Both labels of each row
[1.49 -3.51 -0.53 1.01 -1.76 -0.85 -1.20 -3.28 1.11 -0.02 -4.26 -1.26 3.08 -1.00 -0.25 0.03 3.11 0.69 1.01 1.83 -0.25 0.63 1.42 0.99 5.86 0.10 -3.25 1.72 1.33 1.90 -0.26 -0.54 0.20 2.01 1.16 -0.01 0.21 -1.20 -0.62 1.52 -0.03 1.56]	H W
[0.61 -5.07 -1.59 -1.12 -1.23 -0.50 -1.39 -0.67 -0.40 -0.04 -5.99 -3.40 2.92 -0.55 -0.41 0.40 2.74 2.38 1.32 3.89 -1.08 0.44 2.77 0.06 3.77 3.23 -2.62 -0.20 4.85 1.95 -2.33 0.68 -1.35 1.94 -0.59 2.30 0.25 -0.65 -0.47 4.25 0.99 2.07]	E W
[1.36 -3.57 -0.24 0.02 -1.60 -0.77 -2.03 -3.33 1.24 0.51 -4.67 -2.85 2.20 0.68 -1.01 -0.05 2.10 2.71 0.64 2.47 0.40 0.70 1.50 1.25 2.96 1.31 -4.74 0.01 5.13 1.67 -3.27 -1.44 -0.11 2.70 1.23 3.52 -0.12 0.36 -1.82 2.34 -0.79 1.37]	E W
[-0.17 -2.52 0.11 2.85 1.90 0.57 -0.20 -3.44 0.25 0.93 -3.58 -1.16 2.38 -0.52 -0.86 -0.18 -0.60 0.51 2.30 0.26 -0.13 0.47 1.69 -0.30 2.94 -0.06 -0.14 1.62 1.85 -0.47 -2.49 -0.67 0.68 0.46 -0.02 1.57 0.25 -1.12 2.17 2.71 -0.28 0.61]	H P
[2.07 -2.87 1.01 -2.16 -2.99 -1.01 -0.21 -0.41 2.00 -0.79 -4.33 -3.68 -2.18 0.65 -1.61 -0.86 2.27 1.04 -2.81 -2.31 -0.83 2.20 -0.57 -0.06 0.80 -2.21 -5.01 0.64 1.56 0.15 2.55 -0.87 -0.39 2.87 -3.02 2.61 -2.81 -2.03 -1.04 -0.09 2.04 -0.21]	H D
[0.10 -3.17 -0.07 -1.72 -1.27 1.17 -0.24 0.82 1.31 0.48 -5.57 -3.40 2.09 -0.79 -1.76 -0.38 2.11 0.55 1.36 0.52 -0.40 0.59 -0.47 -1.64 4.02 1.19 -3.67 2.18 2.68 -0.25 -2.18 -1.75 -1.07 1.00 -5.34 1.61 -0.74 -3.22 0.04 4.85 0.51 2.75]	E D
[-0.03 -2.33 1.94 1.53 -0.41 -0.38 -0.41 -1.84 2.38 0.67 -2.39 -1.31 1.44 -0.61 -0.36 -0.32 1.25 2.69 2.95 1.92 -0.01 0.16 2.30 0.79 0.75 1.50 0.81 0.17 0.32 -0.06 -0.53 -1.01 -0.89 2.09 -1.58 1.50 0.01 -0.75 0.45 2.93 -0.35 0.10]	E P
[0.27 -3.00 -2.00 0.55 -0.76 0.96 -0.10 -1.18 0.29 0.99 -5.24 -2.52 4.22 -1.45 -1.43 -0.49 1.99 1.69 1.03 1.92 0.41 0.88 2.56 -0.43 5.47 -1.69 -2.43 1.17 1.78 1.23 -0.76 -1.46 -0.26 1.76 1.52 1.58 -0.49 -1.58 -0.08 3.42 -0.91 0.60]	H S
[2.06 0.14 1.90 -5.36 -4.60 -1.96 -1.18 0.14 2.40 -0.88 0.75 -3.23 -6.01 1.31 -0.53 -2.17 3.75 -0.97 -4.11 -2.68 -0.73 3.46 0.16 1.07 -1.68 -0.82 -5.84 1.78 4.41 3.02 -1.03 -0.97 -0.01 4.51 -0.97 3.99 -3.76 -2.43 -3.66 -4.44 1.36 -0.91]	E W
[-1.28 0.33 0.31 0.06 -0.30 -1.04 0.10 -0.38 1.10 -0.62 -2.32 0.57 1.28 -0.77 -0.12 0.00 0.57 1.19 2.07 2.70 -5.53 -2.21 1.20 0.18 1.82 0.17 1.50 -0.49 0.43 -0.10 1.04 0.58 -1.22 1.58 0.48 0.96 0.80 0.55 0.17 2.36 -0.92 1.10]	E W
[-0.03 -0.89 -0.33 0.30 -1.72 0.78 -0.74 0.57 2.40 -1.60 -2.10 -1.79 -0.32 -1.65 -1.15 -0.62 -0.26 -0.97 -1.41 -1.51 -0.49 0.59 -1.22 -1.06 0.37 -1.75 -2.88 1.86 -2.32 -0.40 2.82 -0.60 -1.86 2.14 -3.78 1.26 -1.88 -1.57 0.42 0.15 1.01 0.17]	E D
[2.38 -1.60 -1.62 1.28 -1.03 -1.55 -0.87 0.22 -0.28 -0.97 -2.32 -1.51 0.07 -0.53 -0.16 -0.61 -1.09 0.13 1.09 -0.07 -0.10 -0.07 -2.08 -1.17 0.46 2.90 -4.05 -0.25 -1.05 1.01 -2.55 -0.44 -1.63 1.33 -4.94 1.31 0.61 -0.68 0.49 1.39 -0.80 0.07]	V D
[0.77 -1.68 -0.67 0.77 -0.13 -0.30 0.09 -0.51 1.92 0.31 -4.42 -0.73 3.12 -1.11 -1.55 -0.36 2.12 0.67 2.64 1.11 -1.15 -1.18 0.32 -0.93 5.42 0.79 -1.40 -0.14 -0.36 -1.53 2.81 0.95 -2.03 1.24 -2.35 -0.93 0.74 -0.82 0.53 3.53 0.40 0.91]	H D
